Below is a small trained network, with its code and all its weights. Each question gives an input and a class and asks what happens when units are switched off, that is, made to give their printed mean instead of their output.

import numpy as np


def w(rows, s, z=0):
    codes = np.array(rows[::2]) - 128.0
    scale = np.full(codes.shape[1], s)
    scale[-1] = z or s
    return codes * scale


def f(y):
    return np.maximum(y, 0)


def log_softmax(a):
    a = a - a.max(-1, keepdims=True)
    return a - np.log(np.exp(a).sum(-1, keepdims=True))


def net(x, mask):
    res = np.array(x, float).reshape(1, 7) / 4 @ E
    y = f(res @ A[0][:, :-1].T + A[0][:, -1])
    res = res + np.where(mask, y, B[0][:, -1]) @ B[0][:, :-1]
    return log_softmax(res[-1] @ U[:, :-1].T + U[:, -1])


A, B = {}, {}
E = w([
[4,55,193,52,98,143,125,167,66,87,229],'x0',
[174,60,200,105,33,154,198,77,232,193,196],'x1',
[254,133,82,85,176,67,148,141,155,91,227],'x2',
[48,70,105,156,109,31,23,41,181,182,150],'x3',
[165,80,151,61,75,162,38,152,51,164,101],'x4',
[104,200,237,131,210,72,155,85,102,192,190],'x5',
[62,122,132,141,94,186,225,145,198,96,52],'x6',
],0.0049)
A[0] = w([
[181,72,176,76,48,162,125,123,131,162,188,171],'n0',
[107,145,135,118,186,174,171,175,135,54,118,159],'n1',
[66,71,103,129,53,206,118,173,128,93,62,180],'n2',
[134,121,104,110,160,78,52,142,73,117,162,148],'n3',
[231,177,98,174,144,144,116,127,138,151,55,167],'n4',
[124,110,124,167,104,133,181,66,202,148,126,102],'n5',
[108,85,224,115,101,118,128,84,127,211,174,190],'n6',
[189,65,117,70,83,143,134,139,141,131,166,133],'n7',
[223,190,89,96,188,163,201,181,152,88,124,212],'n8',
[102,185,116,141,197,157,187,194,120,31,110,250],'n9',
[238,185,92,166,127,145,124,148,143,133,82,170],'n10',
[118,125,87,110,164,70,64,161,88,114,143,146],'n11',
[94,179,118,133,177,165,195,232,98,26,104,219],'n12',
[112,154,64,93,170,72,23,136,66,137,112,174],'n13',
[119,114,126,153,136,87,140,16,221,154,134,202],'n14',
[136,132,119,104,107,230,142,254,78,78,106,175],'n15',
[111,127,121,108,119,185,147,212,92,40,115,193],'n16',
[58,77,96,121,65,194,103,145,136,108,69,182],'n17',
[55,202,145,207,184,127,118,104,123,151,83,149],'n18',
[109,113,84,116,151,76,24,108,71,111,118,151],'n19',
[94,191,163,200,176,117,124,79,119,166,81,174],'n20',
[122,128,95,119,172,42,110,116,140,92,166,189],'n21',
[196,114,120,129,119,125,125,86,172,154,124,195],'n22',
[184,75,124,98,81,141,117,122,152,119,172,174],'n23',
[72,125,129,178,110,47,137,15,195,161,164,179],'n24',
],0.0056,0.0026)
B[0] = w([
[76,125,164,121,175,171,189,67,127,156,111,217],'n0',
[181,164,159,157,113,146,199,152,144,62,175,190],'n1',
[151,27,193,197,66,201,137,121,244,73,82,222],'n2',
[160,90,168,146,146,63,47,135,122,111,148,194],'n3',
[62,227,35,42,136,67,152,84,14,208,78,230],'n4',
[104,104,68,110,118,49,90,158,137,130,96,184],'n5',
[61,128,179,63,186,160,165,86,97,205,167,221],'n6',
[88,165,120,162,158,142,172,42,123,152,91,188],'n7',
[142,218,107,61,121,91,213,143,68,115,181,254],'n8',
[175,198,169,156,169,138,199,133,129,75,191,240],'n9',
[96,233,49,27,144,69,170,107,18,181,117,226],'n10',
[184,92,143,155,146,28,45,166,131,87,142,187],'n11',
[181,177,172,188,158,135,182,118,129,52,176,240],'n12',
[162,111,115,138,121,27,33,141,91,145,119,221],'n13',
[91,137,30,178,165,8,131,106,137,140,96,227],'n14',
[154,172,118,214,171,112,172,95,166,76,111,227],'n15',
[179,151,160,209,146,139,147,110,151,64,138,211],'n16',
[123,3,166,151,50,176,100,155,202,113,89,215],'n17',
[52,186,121,134,187,142,179,22,79,180,70,208],'n18',
[166,72,131,139,114,53,40,161,125,135,103,206],'n19',
[38,178,86,109,183,128,191,48,88,199,78,212],'n20',
[154,137,141,179,174,49,90,149,125,98,185,193],'n21',
[89,138,83,142,157,55,106,83,116,168,90,199],'n22',
[85,130,130,167,161,115,154,59,125,141,88,193],'n23',
[48,150,52,148,221,13,125,75,104,185,117,231],'n24',
],0.0052,0.0056)
U = w([
[90,183,76,107,190,101,171,62,82,176,115,137],'0',
[165,88,139,184,163,88,72,142,145,86,151,135],'1',
[94,88,195,52,122,177,136,119,120,182,149,134],'2',
[183,164,136,108,122,127,177,204,123,71,184,120],'3',
[147,133,75,60,89,211,88,242,154,142,160,2],'4',
[142,110,188,171,93,255,170,107,169,81,113,144],'5',
[115,73,77,141,37,129,110,146,183,128,81,114],'6',
[142,119,122,61,97,106,66,165,73,151,113,114],'7',
],0.008,0.0059)

Each question gives the input, the list of numbers given to net, and the class t.
The units are the neurons (one row each of A and B). Each row of codes is followed by its name. A weight is (code - 128) times the scale printed after its matrix; where a second scale follows, it is the last column's (A, B and U).
mask holds one flag per neuron, in row order. A switched-off neuron (its flag False) gives its mean, the last column of its row in B, instead of its output. The means were averaged over made-up inputs and are rounded, as every weight is.
A unit's drop is (log p(t) with every unit on - log p(t) with that unit switched off) / (log p(t) with every unit on - log p(t) with every unit switched off).
The circuit of an input: a set's keep is (log p(t) with only the set's units on - log p(t) with every unit switched off) / (log p(t) with every unit on - log p(t) with every unit switched off). Starting from the 12 units with the biggest drops (on a tie, the unit counted first), units are removed one at a time, each time the one whose removal leaves the highest keep (on an exact tie, the one counted first), for as long as the keep stays at least 0.8.
circuit, biggest first: the units of the circuit, biggest drop first
k most important neurons: the k neurons with the biggest drops, biggest first
drop of u: that unit's drop, to one decimal
input [-6,-6,0,8,1,-8,2], class 6: 2 most important neurons	n17; n2
input [-1,1,1,2,1,-2,-2], class 1: circuit, biggest first	n20; n8
input [2,-4,3,-6,3,-7,2], class 5: circuit, biggest first	n2; n16
input [-4,-5,-2,-2,3,-8,-5], class 7: most important neuron	n4
input [4,3,-5,8,5,6,4], class 2: circuit, biggest first	n4; n6
input [-6,-1,0,-8,-1,-6,8], class 3: 2 most important neurons	n8; n10
input [8,-8,-2,5,8,-7,8], class 5: 2 most important neurons	n2; n16
input [-3,-7,-7,-8,6,-8,-2], class 3: 2 most important neurons	n10; n4
input [-6,-5,-4,-6,8,-7,4], class 5: 2 most important neurons	n2; n17
input [1,2,1,6,8,-2,4], class 2: 2 most important neurons	n6; n0
input [8,-7,1,4,-7,5,-5], class 1: drop of n3	0.1
input [6,-7,-2,-8,6,-4,-4], class 1: drop of n13	0.2
input [1,-7,3,-2,7,4,-2], class 1: drop of n5	0.0
input [7,-3,-5,5,7,-6,5], class 6: circuit, biggest first	n17
input [5,5,4,6,-4,-6,3], class 6: drop of n12	0.1
